Known rows:
plafizir: [ 17   0  -6 -21  25   5 -11  13  -8 -18  18  -1   3 -22  -3 -13   0  -1
  16   2 -14  -3   5   5 -10  -4  20 -10  -8  13   0 -26  12   7  11 -33]
pludur: [ 50  -7   7 -13  24  15  -3  19   6 -14  14 -12  -5 -28   0 -15   8 -15
   5  -8 -10  -9  29   7 -21  -5  -1  -6  -5  24  10 -16  14  -1  -4 -29]
lizik: [ 46 -13   6 -19  14  13   0  18   6  -4  17 -15  -6 -19  -8 -12  12 -12
   9  -9  -6 -10  21   3 -23   2  -4  -3  11  20   7 -13  12   6  -6 -30]
vofikas: [ 49 -19   9  -8  19   7  -6  20   4  -4  31 -22 -15 -28  -2 -19   8  -7
  -5 -11  -4  -5  22   2 -23   3  -8   1   2  23   8 -17   0   8 -14 -20]
mivar: [ 51 -13   7 -19  14  13  -4  19   9   0  16 -14  -1 -20  -4 -13  11 -14
   9  -8  -7 -10  22   1 -23   2  -4  -8  11  21   7 -16  14   2  -8 -31]
vavitru: [ 27 -11  -1 -23  17   6 -20  12   1   2  17  -2   9 -22   1 -14   1 -12
  16   6 -10  -2   1  -1 -11   5  16 -13   4  15   0 -31   8   5   2 -32]
plagruk: [ 41 -13   2  -9   6  14 -22  22  -1 -10  37  -2  -7 -29  -1 -19   3 -14
  14   2  -4 -15   2 -11  -2   3  12   6  -4   1  19 -15  12  -2 -12 -21]
rugin: [ 50  -7   8 -14  22  16  -2  20   7 -10  12 -12  -1 -26   0 -14   8 -14
   6  -7  -9  -9  26   6 -20  -4  -1  -8  -4  23   9 -12  20   0  -4 -33]
meklel: [ 10 -10   5 -25  16   7 -20   1  10   1  11  12   1 -16 -10 -19   7 -25
  24 -12   2   4 -15  -8   0  27  17 -20  24  29   6 -27  14  12  -2 -24]
drabek: [ 33 -16  13 -18  14  18  -1   7  21  -3   9  -2 -13 -16 -16 -17  15 -29
  15 -24   6  -2   8  -1 -10  25  -5  -9  28  36  14  -8  14  11 -14 -19]
pedreklan: [ 31  -5   8 -14   9  28 -21  19   6 -14  31   5  11 -25  -5 -14  12 -20
  19  12   0 -11  -1  -4  -2  -4  15   9   4  -5   8 -11  19   1  -7 -32]
grastos: [ 34  -9   4 -14   5  22 -14  20   3 -10  27   1  -3 -29  -4 -13   2 -21
  20   7  -4 -11  -1  -1  -6   1  16   5  -2   2  11  -9  15   1  -6 -28]
fuge: [ 52 -10   4  -5  24  12 -11  19   5 -15  21 -14  -5 -25   2 -19   7  -5
  -5 -13  -7  -8  29   2 -16  -2  -6  -2  -7  21  15 -18  13  -1 -13 -24]
driroti: [ 11   2   2 -15  30  12 -14  10  -6 -19  23  -3  10 -25  -3 -14   3   0
   8   7 -10   5   3  11 -10  -6  19  -2 -11  10  -5 -25   8  13   6 -34]
tovol: [ 35  -9   4 -15   5  22 -14  21   4  -9  26   0  -2 -28  -5 -13   2 -21
  22   8  -5 -11   0  -3  -6   1  16   6  -2   2  12  -8  14   1  -5 -27]
badapli: [  6  -9   2 -25  17   5 -15   1   8  -4  13  11  -2 -14 -14 -17   9 -20
  27 -12   1   2 -14  -8  -1  27  15 -17  25  27   6 -25  13  13   0 -22]
mugre: [ 44  -9  12 -17  18  18  -4  18   9  -7  22 -13   4 -19  -7 -12  18 -12
   6  -5  -3  -7  19   3 -22  -3  -5   0  12  17   2 -13  14   8  -8 -34]
fetrelo: [ 36  -9   4 -15   4  22 -15  21   4  -9  27   0  -2 -28  -4 -14   3 -20
  21   8  -5 -12   0  -3  -5   1  17   6  -3   2  11  -9  14   1  -6 -27]
naros: [ 35  -7   4 -15   5  22 -13  20   4  -8  27   0  -2 -28  -4 -13   3 -21
  20   7  -5 -11   1  -3  -7   0  16   6  -2   2  11 -10  14   1  -6 -27]
pofas: [  3 -13   2 -26  19   5 -11   3   6  -6  15  11  -9 -16 -15 -18   8 -20
  26 -11   1   2 -11  -5  -2  27  17 -17  24  30   6 -26   7  14   3 -21]
treluplim: [ 39 -15  -4  -6  -4  21 -14  21   2   3  25 -12   4 -13   4 -17  -3   1
   8  -3  -4  -9  -8 -14   3   9  11   5  -9   7  10  -1  22  -2 -14 -22]

Facts:
bovi η leduk saflir
braguk η gekastem klaflis
braror η kloler grakom pludur
dibri η mozos
disti η dapledul grovur
ditel η guska bredras brusan pufum
ditem η kupi zokledrim
drelok η dredi plafizir saskis
drigron η delitor bapigro
fesol η debrim rodruk
flonen η flatres dobes
flustu η steflir bobro
fuge η gukla biko flopum
giga η gipin
kuro η gipin logamin dapen
luma η ristu
lumi η vuflogrun
magas η magros mobro kupi
mebus η tiplus katistos gaskas loflifal lunan
mogis η konam
plagruk η dredi vavitru plotris
plagun η gipin traku
reke η grobi mivar
riflestil η kledrol badapli
ropa η trusom fetrelo loflifal gukla zotuk
siru η floklem paven
skarek η vutu kliskim
skidil η meklel gusta keder naros sidril
skofluk η brubos magros dabror fetrelo lizik kizem
stakiflol η brubos vutu driroti grastos
stibem η meklel
stistaplan η grugro brusan konam
stogabor η kazem keder badapli plotris
stonur η gatam plagum kloler
suskan η zokledrim kloban skadrem
treluplim η leduk kupi
trimis η lotol kibu
trona η dobes grovur
vivu η grobi pludur
vofikas η flaflu vigrofler
vulek η bredras skude
zames η trudreve
zudrel η steflir
{badapli braguk braror brebrul brubos dobes dredi driroti fesol flobror flopum flustu fuflafom gruflal grugro katistos klaflis kliskim kloler kupi loflifal magros meklel plafizir pofas siru skidil skofluk teplu tiplus trona vomam zames zokledrim zoplim} Σ b
{bagruk bovi brolis brufo dapledul debrim drufa gekastem gipin golu gosta grakom gukla guska kibu kledrol lunan magas mozos mupluplo nudak nuvo pemedrem plogriklun ristu skatror stakiflol stibem stonur suskan traku trimis trisatrer trusom vavitru vutu zotuk} Σ c
{biko bobro bredras brusan dabror delitor disti ditel ditem drabek dragu droskon fital flaflu flisto flonen fuge gatam giga greplota grovur kalu kazem keder kuro leduk lizik logamin lotol luma lumi mafler mebus mivar mugre nazek pibar plagum plotris pludur pufum reke ropa rugin ruzudrak saflir saskis sesus steflir stogabor trudreve vofikas vutra zudrel} Σ a
{badapli bobro debrim disti droskon gekastem giga katistos kazem pludur ruzudrak trudreve trusom} π 977
{bagruk biko brufo driroti drufa gatam gruflal plogriklun vofikas} π 785
{bovi fesol kliskim mupluplo plotris} π 168
{braguk dredi flobror golu kibu stogabor zames zoplim} π 313
{braror brolis brubos guska lotol meklel pemedrem pufum saskis stibem vavitru zotuk} π 68
{brebrul dapledul grakom mebus mivar nazek rugin saflir vomam vutra} π 357
{bredras mozos skatror} π 539
{brusan dobes flisto gukla klaflis kupi leduk luma reke stonur suskan trimis zokledrim} π 114
{dabror dragu flaflu kledrol lunan mafler ristu teplu} π 73
{delitor ditem fital lumi pofas sesus} π 739
{ditel gipin gosta loflifal mugre plagum tiplus trona} π 976
{flopum keder kuro pibar ropa vutu} π 323
{greplota lizik magros plafizir skidil traku} π 904
λ sidril <- badapli fital loflifal luma muklem
λ stimok <- bagruk
λ metren <- bapigro brubos paven pedreklan stakiflol teplu
λ pipla <- biko brusan dabror giga guska nuvo stimok vomam
λ plagruk <- bobro kalu keder rugin
λ plagun <- bovi britrur flisto meklel nudak
λ vusen <- braguk fuflafom grovur
λ grobi <- braror flobror gekastem stonur
λ vafla <- brebrul firu zokledrim
λ paden <- bredras brolis grugro gukla pofas saflir skidil zames
λ koler <- brufo tiplus
λ skarek <- dapen steflir
λ dapen <- dapledul kibu skatror
λ rodruk <- debrim
λ kizem <- delitor fesol
λ bapigro <- disti gatam mafler magros nazek
λ stistaplan <- ditel flaflu flopum kupi logamin pludur stogabor traku
λ skular <- ditem gipin konam mebus tiskis vulek
λ kloban <- dobes
λ gusta <- drabek dredi gosta mozos ruzudrak
λ laku <- dragu katistos koler
λ dibri <- drelok droskon mogis
λ paven <- driroti kazem mugre
λ treluplim <- drufa grobi klaflis skude vusen vutra zoplim
λ flatres <- floklem kizem plagruk saskis trusom zibrum
λ mogis <- flonen grakom
λ pedreklan <- flustu plogriklun ropa
λ vena <- fuge skofluk
λ plostir <- gaskas kledrol leduk stufon tovol vavitru
λ naros <- golu lotol
λ mobro <- grastos zudrel
λ konam <- greplota kloler magas suskan
λ firu <- gruflal
λ vivu <- gusta
λ drelok <- kliskim trona
λ vuflogrun <- kloban
λ naro <- kuro plagum ristu trisatrer
λ muklem <- lizik mivar mupluplo reke
λ fetrelo <- lumi naros
λ vulek <- lunan pibar vofikas
λ drigron <- paden pufum
λ tiskis <- pemedrem plotris
λ zibrum <- plafizir
λ riflestil <- rodruk
λ skadrem <- sesus stistaplan
λ vigrofler <- siru
λ floklem <- stibem
λ skude <- trimis
λ tovol <- trudreve
λ grastos <- vutu
λ stufon <- zotuk
[badapli bobro brebrul brubos brufo dabror drabek dredi fesol flaflu flopum gosta greplota gukla katistos klaflis loflifal luma magas meklel mozos nudak pemedrem plagum plotris pofas ristu steflir stonur suskan tiplus trudreve vutra zames] γ e
[bagruk biko braguk bredras brolis brusan dapledul debrim delitor disti ditel ditem flonen flustu gatam gekastem giga gipin grovur gruflal grugro guska kalu keder kibu kledrol kloler kuro leduk lizik logamin lotol lumi lunan mafler magros mivar mugre mupluplo nazek nuvo pibar plogriklun pufum reke ropa ruzudrak saflir saskis siru skatror skidil stakiflol stibem teplu traku trimis trona trusom vavitru vofikas vomam vutu zoplim zotuk] γ d
[bovi braror dobes dragu driroti droskon drufa fital flisto flobror fuflafom fuge golu grakom kazem kliskim kupi mebus plafizir pludur rugin sesus skofluk stogabor trisatrer zokledrim zudrel] γ f

Rows:
No name comes twice in this set of rows, the named rows included.
[ 41 -10  13 -13  20  20  -4  14   9  -7  24 -17   2 -23  -7 -12  16 -13
   1  -5  -1  -2  18   9 -23  -3  -6   5   9  17   0 -12   8  12 -11 -30]	gatam
[ 24 -10 -13 -18  15  -2 -20   6  -7  -3  23  -7   5 -14  -5 -13  -4   9
   8  -7 -11   1   0  -4  -9   6  11  -5   2  12   4 -29   6  10  -3 -25]	braguk
[ 15  -6   3 -19  21  10 -14  10  -3  -8  26  -6   8 -22  -6 -12   6  -5
  11   7  -6   3  -1   6 -14   0  13  -1   4   9  -7 -26   3  14   1 -33]	plogriklun
[ 18  -8 -10 -24  13   4 -13   3  -3  -3  15  -6   7 -16  -8  -8  -5   0
  16  -1 -12   3  -1   4 -12   5  16  -7   3  12  -1 -24   6  13   4 -30]	zoplim
[ 48  -9  11 -17  17  18 -10  20  11  -4  19  -9  10 -18  -4 -13  19 -14
   7  -3  -2 -10  20  -1 -19  -1  -5  -4  16  16   4 -17  18   4  -9 -36]	nazek
[ 44 -14  10 -14  17  14   3  15   7  -3  20 -21  -9 -26  -7 -12   7 -14
   4  -9  -6  -1  19  10 -26   0  -6   1   4  23   2 -10   5  12  -9 -27]	biko
[ 25  -9  -6 -18  19  -6 -23  11 -11  -6  33  -6   0 -21  -2 -18   4   3
  11  -2 -11  -5  -1  -7 -11   4  12  -7   3  10   3 -33   4   8  -1 -26]	trona
[  6  -9   9 -24  20  12 -24   2  13  -2  14  15  11 -13  -9 -18  15 -24
  23  -7   6   4 -16  -9   2  25  17 -17  27  25   3 -27  17  13  -3 -27]	brubos
[ 21 -20  -1 -24  20  -8 -12  16  12  -3  17   2  -6 -20  -9  -3 -10  -5
  14   9   1   2   8   4 -13   9  21  -2   4  19   7 -23   5  20  10 -40]	gipin
[ 48 -25   6 -11  17  12  -4  29   5   3  26 -21  -9 -16   6 -25  16  -1
  -7  -9  -3 -13  21  -9 -14   9  -6  -7   4  29   5 -19   7  -4 -11 -22]	ditem
[ 22  -6  -8 -12  27   1 -22  14  -8 -15  25  -3   4 -21   5 -21   0   4
   3   0 -12  -3   7  -3  -4   0  16  -9 -12  15   5 -33   9   2   2 -27]	skofluk
[ 25   0  -3 -20  24   7 -15  13  -4 -13  16  -1   9 -23   1 -14   0  -6
  16   3 -14  -4   6   2 -10  -3  18 -12  -7  13   2 -26  17   4   8 -37]	grakom
[  8 -10   5 -24  16   6  -8   3   8  -5  14   6  -7 -15 -16 -17   9 -19
  26 -12   2   3 -15  -6  -4  27  14 -13  24  28   3 -18  14  17  -1 -25]	gosta
[ 15 -10  -1 -22  19   4 -11   9  -5  -5  24  -7  -1 -24  -7 -12  -1  -5
  12   4 -10   5  -2   7 -15   3  16  -5  -1  15  -6 -25  -1  15   5 -29]	gruflal
[ 35 -12   4 -15   6  20 -14  20   7  -8  25   2  -2 -28  -6 -11  -1 -21
  20   8  -2 -10   1  -1  -5   2  17   7  -2   3  14  -8  14   4  -5 -30]	dapen

Now the same objects, written a new way:
Known rows:
trimis: [-12  22  -3 -14   1  -8 -10   4   0 -23   8  -8   7  -4 -17  26  -3   5
 -13 -26   0  17   1   8   4   0  -7  -2  -1   4   7   8  25]
ditem: [ 17  25   9 -14  -1 -12   2  -2 -12  -7  11  14   0   1  -3   2  21 -11
   3   6   6   0   2   8   0  -8  -4   8  -4   1  -5  -2   0]
koler: [ -9  -5  -5   6   1  13 -14  -2  -9  11  -6 -12  -3  -3  20 -14  -4  -4
   5  -4  -8   7   1 -13  -3   4   5   6   2   0  -2   0 -14]
laku: [-10  -4  -5   6   1  12 -13  -2  -9  11  -5 -14  -3  -3  18 -17  -3  -4
   5  -3  -7   6  -1 -14  -4   5   5   6   2  -1  -2   0 -13]
gaskas: [ -9 -12  -6   4   2  18 -11  -1 -15  17 -10 -12  -6  -4  18 -19  -3  -4
  10  -3  -4   0   1 -19  -2   5   3   6   0   1   0  -2  -9]
dapledul: [-11   6  -1 -14   3  -7   0   8  -4 -19 -10  -7   9   2 -19  36  -8  -8
  -6  -7   4  15   2   7   2   0  -6   0  -4   0   8   4  24]
treluplim: [-12   2  -9   4  -2  18 -24  -4  -7  13   8 -13  -6 -10  18 -28   3  11
   2 -17  -9  -1  -1 -17   0   4   1   7   3   3   0   2  -8]
klaflis: [ -3 -15  -4  16  -2  -4   7  -1  18  10  10   4   0  -3  -9  -5  -1  25
   1  -1   5 -15  -3   8   7  -4   2  -3  -1  -1   2  -1  -3]
kledrol: [-11  22   0  -4   7  -6  11   3  -3 -25 -13   8   3   5 -16  37  -3  -5
  -7  -5   3  15   5   7   2   4  -3   3   0   2   1   6  32]
traku: [-13   3  -1 -14   2  -1   8   7  -5 -19  -4  -6   9   0 -22  34  -4  -8
  -7  -6   2  16   0   7   3   0  -3  -2  -4   2  11   6  24]
luma: [ 7  3 -2  1 -3 -1 -2 -1  4 -4 15 11  0 -2  3 -8  0  1  1  0 -2 -4  0  7
 -2 -3 -2 -3  2 -2 -3  1 -9]
drelok: [ -8  16  -3   6   0   5  -5  -6  -2   8   5  -3  -4  -2  23 -20  -1  -6
   3 -14 -12  10   3 -16  -2   4   7   7   6  -2  -6   2  -9]
ropa: [ 16   9   9 -17  -1 -23 -14  -4  -6  13  13  22  -3  -2   1 -20  10  12
  -4 -15   9   1   2   4  -8  -4 -16   1   6   2  -7  -4   6]
lunan: [-10  34   0 -19   9 -15   3   8 -16 -30 -26   9   3   8 -17  33   7 -16
   1   3   8   5   3   6   4  -1  -5   1 -10   3   2   2  22]
vulek: [ -4  15  -2  -2   0  -5 -17   1 -16  -2 -11 -11   0   2  21 -12   3 -27
   7  -2 -10   8   1  -9  -1  -1   9   8  -4  -3  -4  -2 -26]
stufon: [ -8  -2  -5   7   1  14 -15  -2 -10  11  -6 -15  -3  -3  19 -16  -4  -6
   5  -4  -7   6   0 -14  -3   4   6   7   2  -1  -1   0 -12]
skofluk: [  5  32   6  -6  -1 -20   7  -6  19   0  14   9  -6   0  -2 -30  17  15
  -2  -6   4 -38  -4  -7   8  -2   1 -14  -2   4  -3  -4  -7]
gipin: [ -6  14   0 -12   7 -21   6   9 -13 -29 -23   2   9   8 -16  48  -5 -18
   0  -2   6  17   1  13   4  -1  -2  -1  -8   1   6   2  18]
lumi: [14  4  7 -4 -3 -1 -3 -2 -4 -2 16  5 -1 -2 -5  5  9  0 -4  5  3  7 -1 10
 -4 -6 -4  6  0  1 -3  0  4]
meklel: [ -2 -13   2  15  -2  -5  40  -3  21   9   4  18   3   5  -8  -4   0   5
   5   6   5 -10   1   4   6  -1   8  -3   4  -5  -3   1   3]
mivar: [ 18 -16   5  -2  -4   6  -6   1  -2   1   8   0   3  -2  -9  15   3   0
   1  13   5   8  -1  11  -1  -7  -5   6  -2  -1   0  -2   3]

Rows:
No name comes twice in this set of rows, the named rows included.
[-10 -10 -10  13  -1  27 -21  -4  -6  13   5 -18  -6 -10  16 -16  -7  11
   1  -7 -10   3  -2 -14  -1   5   3   7   3   2   2   2  -8]	vusen
[ 22  13   8  -5  -1 -14   2   0 -12  -9   4  13   3   3  -2  18   9 -13
   5   8   6   9   0  15   1  -8  -3   7  -4   0  -5  -4  -3]	pibar
[-11   8  -7   4  -2  11 -28  -2  -6   4   4 -20  -4  -6  17 -18   1  -2
  -2  -9 -13   8  -2 -10  -2   1   6   7   0   0  -1   1 -17]	stistaplan
[  4   2  -5   2   4  10  -5   0  -3   1  -3  17  -9  -1  -2 -16   7  11
   8  15   4 -21   2   0  -2   0  -5  -2  -1   2  -5  -2   0]	dabror
[ 17 -21   6  -2  -5  12  -2   2  -4   4  11  -5   4  -2 -10  12   5  -1
  -3  17   4   8  -3  13  -3  -8  -2   7  -2  -1   3   0   1]	pufum
[-22   6 -13  -9   6   0   3   8  -4 -18 -13   9   3  -2 -15  15  -8   2
   5 -14   2  -8   3  -4   6   7  -6 -13  -3   3  10   5  15]	gukla
[-16  25   4 -29   6 -29  -8   3  -5  -9 -11  13   2   4 -12   6   2  -1
 -12 -25   6  11   4   1  -7   2 -14  -5   2   3   1   3  26]	stakiflol
[-10  22   2 -16   2 -10  20   1   1 -22   3   6  10   4 -14  29   0 -14
  -8 -16  -1  18   4   2   5   1  -3   0   1   0   5  10  31]	stibem
[ 16 -20   3   7  -2  23  -3  -1  -2   4  13  -3  -3  -7 -10  12   4  13
  -4  16   5   5  -2  13  -1  -4  -5   7   1   3   1   1  10]	grovur
[ 14   9   3   6   0   9  -8  -3  10 -13   3   0  -7   3   4  -3  -1  -1
  -2  19  -3 -22  -2   1  -1   2   1 -10   0   3  -4  -3  -8]	dragu
[18 -8  6  0 -4  8 18 -2  0  3 14  8  3  0 -6 12  4 -4  2 14  5 10  2  8
  2 -4 -1  8  3 -1 -1  1 12]	saskis
[-12  11  -1 -18   1  -4   6   6  -3 -22   0  -2  10   0 -21  30   0  -9
  -7 -12   1  14   0   6   4   0  -5  -2  -3   1   9   7  24]	brolis

